Here is a tiny trained network, its code and every weight. The questions are about switching its units off for an input and a target symbol, where a switched-off unit gives its printed mean instead of its output.

import numpy as np


def w(rows, s, z=0):
    codes = np.array(rows[::2]) - 128.0
    scale = np.full(codes.shape[1], s)
    scale[-1] = z or s
    return codes * scale


def softmax(a):
    e = np.exp(a - a.max(-1, keepdims=True))
    return e / e.sum(-1, keepdims=True)


def log_softmax(a):
    a = a - a.max(-1, keepdims=True)
    return a - np.log(np.exp(a).sum(-1, keepdims=True))


def net(x, mask):
    ids = ['αδημπω'.index(c) for c in x.split()]
    T = len(ids)
    res = E[ids] + P[:T]
    u = 0
    for l in range(3):
        r = res
        for j in range(2):
            rows = slice(3 * j, 3 * j + 3)
            q, k, v = (r @ M[l][rows].T for M in (Q, K, V))
            z = softmax(np.where(np.tri(T) > 0, q @ k.T / 3**0.5, -1e9)) @ v
            o = O[l][rows]
            res = res + np.where(mask[u + j], z, o[:, -1]) @ o[:, :-1]
        u += 2
    return log_softmax(res[-1] @ U[:, :-1].T + U[:, -1])


Q, K, V, O = {}, {}, {}, {}
E = w([
[158,88,144,174],'α',
[203,70,163,159],'δ',
[105,121,183,150],'η',
[95,124,183,150],'μ',
[180,233,119,104],'π',
[139,196,141,250],'ω',
],0.015)
P = w([
[61,123,40,13],'0',
[96,194,131,11],'1',
[79,115,45,80],'2',
[108,190,159,36],'3',
[104,96,53,120],'4',
[120,175,172,64],'5',
[104,90,61,144],'6',
[133,167,187,89],'7',
[103,85,78,172],'8',
[122,175,194,123],'9',
[125,72,79,199],'10',
[78,198,210,150],'11',
[133,63,98,234],'12',
[3,196,183,133],'13',
],0.0067)
Q[0] = w([
[117,115,156,144],'0.h0',
[106,118,92,161],'0.h0',
[142,136,161,155],'0.h0',
[128,98,253,196],'0.h1',
[167,198,159,142],'0.h1',
[121,134,177,158],'0.h1',
],0.033)
K[0] = w([
[105,111,163,124],'0.h0',
[83,133,75,184],'0.h0',
[142,88,168,171],'0.h0',
[92,51,239,250],'0.h1',
[173,211,185,153],'0.h1',
[152,123,191,166],'0.h1',
],0.021)
V[0] = w([
[175,7,166,199],'0.h0',
[17,54,240,96],'0.h0',
[87,166,121,86],'0.h0',
[108,59,107,2],'0.h1',
[167,204,193,239],'0.h1',
[157,129,230,72],'0.h1',
],0.0051)
O[0] = w([
[73,220,142,123,212],'0.h0',
[184,170,79,117,161],'0.h0',
[176,86,112,130,90],'0.h0',
[146,183,215,240,21],'0.h1',
[100,54,30,3,253],'0.h1',
[114,95,143,174,151],'0.h1',
],0.0068,0.0035)
Q[1] = w([
[197,169,57,54],'1.h0',
[142,224,178,54],'1.h0',
[201,30,104,245],'1.h0',
[97,55,248,108],'1.h1',
[98,82,112,90],'1.h1',
[158,44,153,159],'1.h1',
],0.012)
K[1] = w([
[128,152,39,73],'1.h0',
[159,187,90,177],'1.h0',
[179,7,169,154],'1.h0',
[169,177,43,182],'1.h1',
[94,55,41,140],'1.h1',
[91,184,80,154],'1.h1',
],0.013)
V[1] = w([
[155,126,112,157],'1.h0',
[94,199,110,182],'1.h0',
[113,128,119,155],'1.h0',
[105,8,154,93],'1.h1',
[138,161,130,99],'1.h1',
[122,94,120,175],'1.h1',
],0.015)
O[1] = w([
[117,141,131,113,90],'1.h0',
[151,17,117,61,34],'1.h0',
[125,138,104,103,82],'1.h0',
[155,245,165,183,251],'1.h1',
[144,96,128,82,134],'1.h1',
[110,151,129,175,105],'1.h1',
],0.012,0.0017)
Q[2] = w([
[147,92,155,34],'2.h0',
[95,241,125,106],'2.h0',
[95,59,10,211],'2.h0',
[116,121,133,219],'2.h1',
[121,117,111,141],'2.h1',
[88,75,22,146],'2.h1',
],0.013)
K[2] = w([
[228,97,124,64],'2.h0',
[105,86,190,117],'2.h0',
[66,47,37,253],'2.h0',
[177,160,232,143],'2.h1',
[157,121,138,124],'2.h1',
[231,80,118,112],'2.h1',
],0.012)
V[2] = w([
[147,195,1,111],'2.h0',
[69,173,169,49],'2.h0',
[194,142,122,172],'2.h0',
[94,168,55,91],'2.h1',
[4,154,221,67],'2.h1',
[167,202,131,79],'2.h1',
],0.02)
O[2] = w([
[77,122,213,82,69],'2.h0',
[210,119,145,111,252],'2.h0',
[82,152,113,102,138],'2.h0',
[114,113,54,155,113],'2.h1',
[128,5,141,188,232],'2.h1',
[190,137,92,116,199],'2.h1',
],0.023,0.0031)
U = w([
[97,169,97,167,47],'α',
[171,243,129,181,151],'δ',
[155,135,103,157,169],'η',
[144,121,106,160,254],'μ',
[141,123,145,58,154],'π',
[152,121,2,35,97],'ω',
],0.0061,0.00076)

Each question gives the input, a string of symbols that net reads in full, and the target symbol t.
The units are the heads (3 rows each of Q, K, V and O). Each row of codes is followed by its name. A weight is (code - 128) times the scale printed after its matrix; where a second scale follows, it is the last column's (O and U).
mask holds one flag per head, layer by layer. A switched-off head (its flag False) gives its mean, the last column of its rows in O, instead of its output. The means were averaged over made-up inputs and are rounded, as every weight is.
A unit's drop is (log p(t) with every unit on - log p(t) with that unit switched off) / (log p(t) with every unit on - log p(t) with every unit switched off).
The circuit of an input: a set's keep is (log p(t) with only the set's units on - log p(t) with every unit switched off) / (log p(t) with every unit on - log p(t) with every unit switched off). Starting from all 6 units, units are removed one at a time, each time the one whose removal leaves the highest keep (on an exact tie, the one counted first), for as long as the keep stays at least 0.8.
circuit, biggest first: the units of the circuit, biggest drop first
most important unit: the unit with the biggest drop
heads that matter: for each layer, one digit per head in row order, 1 if its drop is at least 0.15 and else 0, layers parted by /
drop when u is switched off: that unit's drop, to one decimal
input η π η μ, target π: circuit, biggest first -> 2.h0
input ω ω δ α δ ω μ μ, target ω: heads that matter -> 11 / 00 / 01
input α δ δ δ α α η μ δ ω η ω δ α, target ω: heads that matter -> 10 / 10 / 01
input δ α δ δ ω π ω α, target ω: circuit, biggest first -> 2.h1, 0.h1
input η π π η, target π: heads that matter -> 00 / 01 / 10
input δ μ δ π ω δ δ δ δ η δ ω δ δ, target ω: circuit, biggest first -> 0.h1, 2.h1
input ω ω μ ω δ δ μ π, target π: heads that matter -> 00 / 01 / 10
input α ω δ ω μ μ, target ω: circuit, biggest first -> 2.h1, 0.h1
input α α δ η δ δ δ ω η μ π δ α, target δ: heads that matter -> 01 / 00 / 01
input α δ δ α α δ α δ, target δ: heads that matter -> 00 / 00 / 01
input δ η δ η α η ω μ π, target ω: circuit, biggest first -> 2.h1, 1.h0
input δ η μ δ η η π ω π η, target ω: heads that matter -> 11 / 00 / 01
input η η π π, target π: heads that matter -> 10 / 11 / 10
input α δ η μ μ η μ ω δ μ δ δ π, target ω: most important unit -> 0.h0
input μ η α, target α: circuit, biggest first -> 0.h1, 2.h0, 1.h1, 0.h0
input μ η η μ η ω α η, target ω: heads that matter -> 10 / 00 / 01
input α δ ω δ δ ω η α ω π μ μ, target π: drop when 0.h0 is switched off -> 0.2
input δ π π α, target π: drop when 2.h0 is switched off -> 1.0
input μ π η η, target π: drop when 0.h1 is switched off -> 0.4
input η μ δ δ μ, target δ: drop when 2.h1 is switched off -> 0.4
input π δ μ μ, target μ: most important unit -> 2.h1
